Below are the code and all the weights of a small trained network. Each question names an input and a target symbol and asks about switching units off, where a switched-off unit gives its printed mean instead of its output.

import numpy as np


def w(rows, s, z=0):
    codes = np.array(rows[::2]) - 128.0
    scale = np.full(codes.shape[1], s)
    scale[-1] = z or s
    return codes * scale


def f(y):
    return np.maximum(y, 0)


def softmax(a):
    e = np.exp(a - a.max(-1, keepdims=True))
    return e / e.sum(-1, keepdims=True)


def log_softmax(a):
    a = a - a.max(-1, keepdims=True)
    return a - np.log(np.exp(a).sum(-1, keepdims=True))


def net(x, mask):
    ids = ['βθλπτψω'.index(c) for c in x.split()]
    T = len(ids)
    res = E[ids] + P[:T]
    u = 0
    for l in range(2):
        q, k, v = (res @ M[l].T for M in (Q, K, V))
        z = softmax(np.where(np.tri(T) > 0, q @ k.T / 2**0.5, -1e9)) @ v
        res = res + np.where(mask[u], z, O[l][:, -1]) @ O[l][:, :-1]
        u += 1
        y = f(res @ A[l][:, :-1].T + A[l][:, -1])
        res = res + np.where(mask[u : u + 12], y, B[l][:, -1]) @ B[l][:, :-1]
        u += 12
    return log_softmax(res[-1] @ U[:, :-1].T + U[:, -1])


Q, K, V, O, A, B = {}, {}, {}, {}, {}, {}
E = w([
[24,90,85,118],'β',
[166,117,156,90],'θ',
[115,90,158,245],'λ',
[90,151,74,170],'π',
[85,119,194,90],'τ',
[77,141,94,87],'ψ',
[111,136,248,124],'ω',
],0.017)
P = w([
[253,101,122,148],'0',
[133,102,149,127],'1',
[116,108,141,134],'2',
[121,108,139,130],'3',
[121,107,139,128],'4',
[120,107,140,128],'5',
[122,109,136,130],'6',
[125,106,146,126],'7',
[123,103,145,125],'8',
[128,103,147,122],'9',
[126,103,141,124],'10',
],0.012)
Q[0] = w([
[132,140,168,193],'L0H1',
[255,137,162,177],'L0H1',
],0.056)
K[0] = w([
[204,98,49,91],'L0H1',
[204,176,146,3],'L0H1',
],0.05)
V[0] = w([
[50,183,157,82],'L0H1',
[216,1,156,171],'L0H1',
],0.0047)
O[0] = w([
[208,141,172,104,66],'L0H1',
[2,94,131,141,255],'L0H1',
],0.0043,0.0037)
A[0] = w([
[188,62,102,54,151],'L0N1',
[170,205,62,20,82],'L0N2',
[79,217,207,49,13],'L0N3',
[127,235,144,71,148],'L0N4',
[195,93,146,236,84],'L0N5',
[230,103,17,101,105],'L0N6',
[27,159,114,3,3],'L0N7',
[188,204,13,177,103],'L0N8',
[105,206,95,225,108],'L0N9',
[16,226,1,93,86],'L0N10',
[26,243,88,158,35],'L0N11',
[148,37,111,208,142],'L0N12',
],0.0095,0.0068)
B[0] = w([
[53,88,140,141,178],'L0N1',
[75,129,133,51,134],'L0N2',
[100,78,69,124,170],'L0N3',
[131,99,153,111,148],'L0N4',
[115,204,131,123,176],'L0N5',
[149,177,103,74,137],'L0N6',
[121,218,130,250,193],'L0N7',
[122,218,99,225,149],'L0N8',
[129,119,153,42,181],'L0N9',
[160,20,179,142,253],'L0N10',
[72,76,112,164,173],'L0N11',
[71,145,176,34,222],'L0N12',
],0.022,0.005)
Q[1] = w([
[254,177,90,91],'L1H1',
[173,156,48,121],'L1H1',
],0.055)
K[1] = w([
[177,3,108,208],'L1H1',
[124,91,78,137],'L1H1',
],0.051)
V[1] = w([
[164,208,183,134],'L1H1',
[86,162,1,94],'L1H1',
],0.016)
O[1] = w([
[176,254,222,144,248],'L1H1',
[241,47,210,101,147],'L1H1',
],0.0085,0.018)
A[1] = w([
[162,80,18,106,43],'L1N1',
[123,194,46,184,25],'L1N2',
[89,139,92,179,63],'L1N3',
[187,187,62,127,179],'L1N4',
[200,66,70,91,1],'L1N5',
[132,148,81,108,96],'L1N6',
[137,160,9,162,92],'L1N7',
[98,155,109,98,131],'L1N8',
[83,93,56,85,165],'L1N9',
[136,139,105,116,23],'L1N10',
[105,78,142,90,242],'L1N11',
[209,137,32,254,96],'L1N12',
],0.015,0.0044)
B[1] = w([
[194,41,44,166,176],'L1N1',
[144,150,5,114,171],'L1N2',
[159,124,155,170,172],'L1N3',
[125,70,152,145,138],'L1N4',
[183,235,92,122,198],'L1N5',
[133,105,116,148,129],'L1N6',
[79,124,218,94,135],'L1N7',
[155,131,142,159,188],'L1N8',
[135,114,213,202,202],'L1N9',
[117,133,138,117,128],'L1N10',
[105,129,68,77,248],'L1N11',
[197,125,180,34,140],'L1N12',
],0.021,0.015)
U = w([
[76,64,119,195,116],'β',
[1,57,125,140,254],'θ',
[24,130,155,173,98],'λ',
[90,83,167,174,81],'π',
[20,78,150,233,112],'τ',
[73,104,120,144,84],'ψ',
[34,128,107,213,101],'ω',
],0.0048,0.0091)

Each question gives the input, a string of symbols that net reads in full, and the target symbol t.
The units are the heads (2 rows each of Q, K, V and O) and the neurons (one row each of A and B). Each row of codes is followed by its name. A weight is (code - 128) times the scale printed after its matrix; where a second scale follows, it is the last column's (O, A, B and U).
mask holds one flag per unit, layer by layer, with each layer's heads first. A switched-off unit (its flag False) gives its mean, the last column of its rows in O or B, instead of its output. The means were averaged over made-up inputs and are rounded, as every weight is.
A unit's drop is (log p(t) with every unit on - log p(t) with that unit switched off) / (log p(t) with every unit on - log p(t) with every unit switched off).
The circuit of an input: a set's keep is (log p(t) with only the set's units on - log p(t) with every unit switched off) / (log p(t) with every unit on - log p(t) with every unit switched off). Starting from the 12 units with the biggest drops (on a tie, the unit counted first), units are removed one at a time, each time the one whose removal leaves the highest keep (on an exact tie, the one counted first), for as long as the keep stays at least 0.8.
circuit, biggest first: the units of the circuit, biggest drop first
k most important neurons: the k neurons with the biggest drops, biggest first
k most important neurons of layer l: the k neurons of layer l with the biggest drops, biggest first
input λ ψ ψ θ ψ ψ, target π: 3 most important neurons of layer 0 => L0N10, L0N7, L0N12
input τ τ θ ψ ω, target τ: 3 most important neurons => L0N10, L1N9, L0N3
input π π π β ψ π ω λ π ω β, target τ: 2 most important neurons of layer 1 => L1N11, L1N5
input β θ θ π θ π θ ψ, target β: most important neuron of layer 1 => L1N1
input ω π ω β ψ β τ θ, target ω: circuit, biggest first => L1H1, L1N2
input θ ψ ψ, target θ: circuit, biggest first => L1H1, L1N11
input θ β ω β, target θ: circuit, biggest first => L1H1, L0N3
input ω ω π ψ, target ω: 2 most important neurons => L1N2, L0N7
input π ω β π ω τ π ψ θ ω, target π: circuit, biggest first => L1H1, L0N8, L0N6, L0N10
input τ ψ ω τ τ, target τ: 2 most important neurons => L1N9, L0N3
input ω β τ ψ β π β ω, target ω: 2 most important neurons of layer 0 => L0N3, L0N12
input β τ π τ ψ ψ ω, target β: 4 most important neurons => L0N12, L0N3, L1N1, L0N7
input θ τ λ π ω ω τ π, target θ: 3 most important neurons of layer 0 => L0N10, L0N7, L0N5
input β ψ π θ, target β: circuit, biggest first => L1H1, L0N12, L1N1
input β τ β π β τ τ ψ ω, target β: 4 most important neurons of layer 0 => L0N12, L0N10, L0N3, L0N7
input ψ τ π, target ψ: 2 most important neurons => L1N5, L0N10
input θ θ θ ω ψ τ π ψ θ τ π, target θ: most important neuron of layer 0 => L0N10
input τ π π π π ψ λ θ π ψ, target π: 4 most important neurons => L0N10, L0N12, L1N12, L0N7
input β θ ω τ π, target β: 2 most important neurons of layer 0 => L0N12, L0N7
input λ θ π ω β ω β ω λ β λ, target λ: 2 most important neurons of layer 0 => L0N5, L0N12
input ω ψ λ, target λ: 3 most important neurons => L0N12, L0N5, L1N1
input ψ θ π τ, target ψ: most important neuron => L1N5
input θ ω θ, target θ: 4 most important neurons => L0N6, L0N10, L0N1, L0N7
input β ω β, target β: 4 most important neurons of layer 0 => L0N12, L0N10, L0N1, L0N5
input τ τ ω θ, target τ: 2 most important neurons => L1N9, L0N1
